Here is a tiny trained network, its code and every weight. The questions are about switching its units off for an input and a class, where a switched-off unit gives its printed mean instead of its output.

import numpy as np


def w(rows, s, z=0):
    codes = np.array(rows[::2]) - 128.0
    scale = np.full(codes.shape[1], s)
    scale[-1] = z or s
    return codes * scale


def norm(h):
    return h / np.sqrt((h * h).mean(-1, keepdims=True) + 1e-5)


def f(y):
    return np.maximum(y, 0)


def log_softmax(a):
    a = a - a.max(-1, keepdims=True)
    return a - np.log(np.exp(a).sum(-1, keepdims=True))


def net(x, mask):
    res = np.array(x, float).reshape(1, 5) / 4 @ E
    u = 0
    for l in range(3):
        y = f(norm(res) @ A[l][:, :-1].T + A[l][:, -1])
        res = res + np.where(mask[u : u + 3], y, B[l][:, -1]) @ B[l][:, :-1]
        u += 3
    return log_softmax(norm(res)[-1] @ U[:, :-1].T + U[:, -1])


A, B = {}, {}
E = w([
[146,166,133,97,18,253,161,172],'x0',
[100,135,175,72,36,96,129,163],'x1',
[91,135,152,80,113,168,194,148],'x2',
[171,148,99,172,63,84,38,164],'x3',
[159,160,108,148,147,217,161,124],'x4',
],0.0058)
A[0] = w([
[167,164,45,102,185,255,193,90,54],'L0N0',
[61,52,213,31,184,72,204,112,6],'L0N1',
[165,84,102,235,185,62,111,84,9],'L0N2',
],0.0052,0.0024)
B[0] = w([
[94,209,91,200,166,229,167,207,241],'L0N0',
[81,42,230,62,175,159,162,90,253],'L0N1',
[131,89,58,181,145,58,3,57,231],'L0N2',
],0.0064,0.0043)
A[1] = w([
[107,172,37,174,127,62,125,1,3],'L1N0',
[240,87,44,177,236,7,124,36,130],'L1N1',
[187,126,107,161,212,73,89,175,23],'L1N2',
],0.0045,0.0035)
B[1] = w([
[122,106,143,134,135,164,83,110,165],'L1N0',
[189,87,107,118,199,70,79,97,254],'L1N1',
[81,52,105,179,128,103,85,12,160],'L1N2',
],0.011,0.0052)
A[2] = w([
[128,140,186,113,2,103,70,99,70],'L2N0',
[133,138,81,145,180,82,71,32,72],'L2N1',
[211,136,69,216,150,122,131,134,4],'L2N2',
],0.0055,0.0018)
B[2] = w([
[137,136,70,90,12,23,130,149,191],'L2N0',
[167,117,156,255,162,119,118,139,254],'L2N1',
[128,129,170,61,178,105,147,91,183],'L2N2',
],0.0088,0.0048)
U = w([
[159,185,101,179,155,246,205,191,184],'0',
[152,170,99,101,2,61,80,196,144],'1',
[78,63,200,57,148,97,215,95,1],'2',
[211,51,90,205,214,35,28,82,227],'3',
],0.0078,0.0025)

Each question gives the input, the list of numbers given to net, and the class t.
The units are the neurons (one row each of A and B). Each row of codes is followed by its name. A weight is (code - 128) times the scale printed after its matrix; where a second scale follows, it is the last column's (A, B and U).
mask holds one flag per neuron, layer by layer. A switched-off neuron (its flag False) gives its mean, the last column of its row in B, instead of its output. The means were averaged over made-up inputs and are rounded, as every weight is.
A unit's drop is (log p(t) with every unit on - log p(t) with that unit switched off) / (log p(t) with every unit on - log p(t) with every unit switched off).
The circuit of an input: a set's keep is (log p(t) with only the set's units on - log p(t) with every unit switched off) / (log p(t) with every unit on - log p(t) with every unit switched off). Starting from all 9 units, units are removed one at a time, each time the one whose removal leaves the highest keep (on an exact tie, the one counted first), for as long as the keep stays at least 0.8.
circuit, biggest first: the units of the circuit, biggest drop first
most important unit: the unit with the biggest drop
k most important neurons: the k neurons with the biggest drops, biggest first
k most important neurons of layer l: the k neurons of layer l with the biggest drops, biggest first
drop when u is switched off: that unit's drop, to one decimal
input [3,6,1,-2,-3], class 1: circuit, biggest first -> L2N0
input [-4,5,-5,-7,-4], class 2: 2 most important neurons -> L0N1, L1N1
input [-4,7,2,2,-4], class 1: circuit, biggest first -> L1N1, L2N0
input [0,2,-7,-8,3], class 0: circuit, biggest first -> L0N0, L1N1
input [3,-4,1,8,-3], class 1: 2 most important neurons -> L0N2, L1N1
input [0,-2,-2,-8,-2], class 2: 2 most important neurons -> L0N1, L2N1
input [3,-8,-8,-7,6], class 0: 2 most important neurons -> L0N0, L1N1
input [-7,6,7,8,-1], class 1: 3 most important neurons -> L0N2, L1N1, L2N0
input [-7,8,1,-3,-7], class 2: 2 most important neurons of layer 0 -> L0N1, L0N2
input [3,0,7,5,0], class 1: 2 most important neurons -> L0N0, L2N0
input [-1,8,-1,-2,-7], class 2: 2 most important neurons -> L0N1, L0N2
input [4,4,-6,-2,4], class 0: drop when L2N1 is switched off -> 0.0
input [2,-3,4,-5,0], class 0: drop when L0N0 is switched off -> 0.3
input [1,5,-3,5,-8], class 1: drop when L1N1 is switched off -> 0.1
input [-4,6,6,2,1], class 2: most important unit -> L0N1
